Here is a tiny trained network, its code and every weight. The questions are about switching its units off for an input and a target symbol, where a switched-off unit gives its printed mean instead of its output.

import numpy as np


def w(rows, s, z=0):
    codes = np.array(rows[::2]) - 128.0
    scale = np.full(codes.shape[1], s)
    scale[-1] = z or s
    return codes * scale


def norm(h):
    return h / np.sqrt((h * h).mean(-1, keepdims=True) + 1e-5)


def f(y):
    return y / 2 * (1 + np.tanh(0.7978845608 * (y + 0.044715 * y**3)))


def softmax(a):
    e = np.exp(a - a.max(-1, keepdims=True))
    return e / e.sum(-1, keepdims=True)


def log_softmax(a):
    a = a - a.max(-1, keepdims=True)
    return a - np.log(np.exp(a).sum(-1, keepdims=True))


def net(x, mask):
    ids = ['ΔΠΣΨαεζητ'.index(c) for c in x.split()]
    T = len(ids)
    res = E[ids] + P[:T]
    q, k, v = (norm(res) @ M[0].T for M in (Q, K, V))
    z = softmax(np.where(np.tri(T) > 0, q @ k.T / 3**0.5, -1e9)) @ v
    res = res + np.where(mask[0], z, O[0][:, -1]) @ O[0][:, :-1]
    y = f(norm(res) @ A[0][:, :-1].T + A[0][:, -1])
    res = res + np.where(mask[1:9], y, B[0][:, -1]) @ B[0][:, :-1]
    return log_softmax(norm(res)[-1] @ U[:, :-1].T + U[:, -1])


Q, K, V, O, A, B = {}, {}, {}, {}, {}, {}
E = w([
[157,112,121,138,246,145],'Δ',
[116,190,161,105,59,60],'Π',
[131,102,213,143,61,152],'Σ',
[92,93,173,65,112,181],'Ψ',
[115,66,166,96,159,198],'α',
[148,129,234,104,94,181],'ε',
[90,42,151,111,131,181],'ζ',
[123,117,207,91,81,167],'η',
[135,84,92,153,201,126],'τ',
],0.014)
P = w([
[102,38,154,161,101,122],'0',
[41,75,254,172,211,16],'1',
[86,154,85,174,73,224],'2',
[159,44,116,115,91,121],'3',
[104,90,211,112,196,14],'4',
[78,189,90,126,116,192],'5',
[205,55,80,86,74,121],'6',
[143,89,165,98,176,20],'7',
[83,190,83,120,136,161],'8',
[210,77,65,85,78,113],'9',
],0.014)
Q[0] = w([
[60,219,85,208,110,211],'head 1',
[4,194,183,204,234,18],'head 1',
[104,88,206,104,157,62],'head 1',
],0.015)
K[0] = w([
[7,122,209,171,124,205],'head 1',
[113,43,209,97,91,191],'head 1',
[245,99,108,34,82,152],'head 1',
],0.015)
V[0] = w([
[212,137,184,52,199,195],'head 1',
[34,75,42,58,132,99],'head 1',
[207,109,137,250,193,161],'head 1',
],0.012)
O[0] = w([
[100,112,208,203,148,171,246],'head 1',
[100,71,10,168,181,21,253],'head 1',
[245,95,178,169,147,209,156],'head 1',
],0.013,0.0018)
A[0] = w([
[82,190,235,178,126,107,176],'neuron 1',
[105,114,163,164,188,50,133],'neuron 2',
[58,100,118,168,214,151,103],'neuron 3',
[242,114,47,147,97,139,3],'neuron 4',
[119,212,44,211,108,251,196],'neuron 5',
[154,162,186,222,221,128,67],'neuron 6',
[28,224,133,150,145,132,136],'neuron 7',
[191,110,228,117,196,58,104],'neuron 8',
],0.016,0.012)
B[0] = w([
[120,159,96,140,158,100,255],'neuron 1',
[168,116,177,122,125,151,222],'neuron 2',
[122,184,119,126,118,120,206],'neuron 3',
[176,151,184,44,207,70,140],'neuron 4',
[189,124,154,131,5,254,241],'neuron 5',
[80,110,130,150,98,117,195],'neuron 6',
[127,103,143,145,95,222,218],'neuron 7',
[136,114,85,97,103,132,235],'neuron 8',
],0.028,0.009)
U = w([
[199,75,111,139,90,163,57],'Δ',
[134,212,137,124,153,169,193],'Π',
[117,164,34,80,121,133,206],'Σ',
[113,69,109,218,180,93,167],'Ψ',
[145,179,168,176,91,44,74],'α',
[56,82,207,72,142,124,2],'ε',
[95,126,251,164,186,126,78],'ζ',
[194,121,181,102,177,84,160],'η',
[70,164,110,179,221,122,252],'τ',
],0.016,0.0053)

Each question gives the input, a string of symbols that net reads in full, and the target symbol t.
The units are the heads (3 rows each of Q, K, V and O) and the neurons (one row each of A and B). Each row of codes is followed by its name. A weight is (code - 128) times the scale printed after its matrix; where a second scale follows, it is the last column's (O, A, B and U).
mask holds one flag per unit, heads first, then neurons. A switched-off unit (its flag False) gives its mean, the last column of its rows in O or B, instead of its output. The means were averaged over made-up inputs and are rounded, as every weight is.
A unit's drop is (log p(t) with every unit on - log p(t) with that unit switched off) / (log p(t) with every unit on - log p(t) with every unit switched off).
The circuit of an input: a set's keep is (log p(t) with only the set's units on - log p(t) with every unit switched off) / (log p(t) with every unit on - log p(t) with every unit switched off). Starting from all 9 units, units are removed one at a time, each time the one whose removal leaves the highest keep (on an exact tie, the one counted first), for as long as the keep stays at least 0.8.
circuit, biggest first: the units of the circuit, biggest drop first
most important unit: the unit with the biggest drop
k most important neurons: the k neurons with the biggest drops, biggest first
input Σ ζ Π Ψ ζ Σ Π ζ Σ η, target Σ: circuit, biggest first : (head 1)
input Σ η ζ τ Ψ τ Ψ, target η: circuit, biggest first : (neuron 4; head 1)
input ζ Π Ψ Ψ α ζ ζ Ψ, target η: 3 most important neurons : (neuron 2; neuron 5; neuron 7)
input Π ε η Ψ ζ, target ζ: circuit, biggest first : (head 1; neuron 2; neuron 5; neuron 8)
input Ψ ζ ε ζ ζ ε Σ ζ, target Σ: 3 most important neurons : (neuron 8; neuron 5; neuron 1)
input ε ε α Σ α, target Σ: circuit, biggest first : (neuron 8; neuron 5)
input Ψ Δ η η Δ Δ Π ζ, target ε: 2 most important neurons : (neuron 5; neuron 8)
input α Ψ Σ Ψ τ α η Ψ Σ ε, target η: circuit, biggest first : (neuron 4; neuron 5)
input Δ Σ τ η Σ, target Π: 4 most important neurons : (neuron 2; neuron 1; neuron 7; neuron 8)
input Σ τ η Ψ Σ, target ζ: circuit, biggest first : (head 1; neuron 2; neuron 5)
input ζ Ψ ε Δ Δ, target Ψ: circuit, biggest first : (neuron 5; neuron 6)
input Σ Ψ η ζ α ζ Ψ ζ ε Σ, target α: circuit, biggest first : (neuron 8; neuron 7; neuron 5)
input α τ ε ζ, target η: circuit, biggest first : (head 1; neuron 4; neuron 5)
input ε α Δ Δ ε Π η ε, target Π: 2 most important neurons : (neuron 2; neuron 1)
input α ε ε ζ, target Ψ: 2 most important neurons : (neuron 5; neuron 8)
input ε α Δ Ψ Δ, target ζ: 2 most important neurons : (neuron 2; neuron 5)
input τ Σ Π Σ Π τ ε α Σ α, target η: most important unit : neuron 4
input Π Ψ η α Σ Σ Π Ψ, target ε: circuit, biggest first : (head 1; neuron 5; neuron 8; neuron 1)
input Ψ ζ ζ Σ Ψ Σ Ψ ζ, target ζ: 3 most important neurons : (neuron 2; neuron 5; neuron 8)
input τ Π ζ ζ Π, target η: most important unit : neuron 2
input Σ ζ τ Δ Π, target Ψ: 2 most important neurons : (neuron 5; neuron 6)
input Σ Σ Ψ η Σ α η, target τ: 4 most important neurons : (neuron 5; neuron 8; neuron 1; neuron 2)
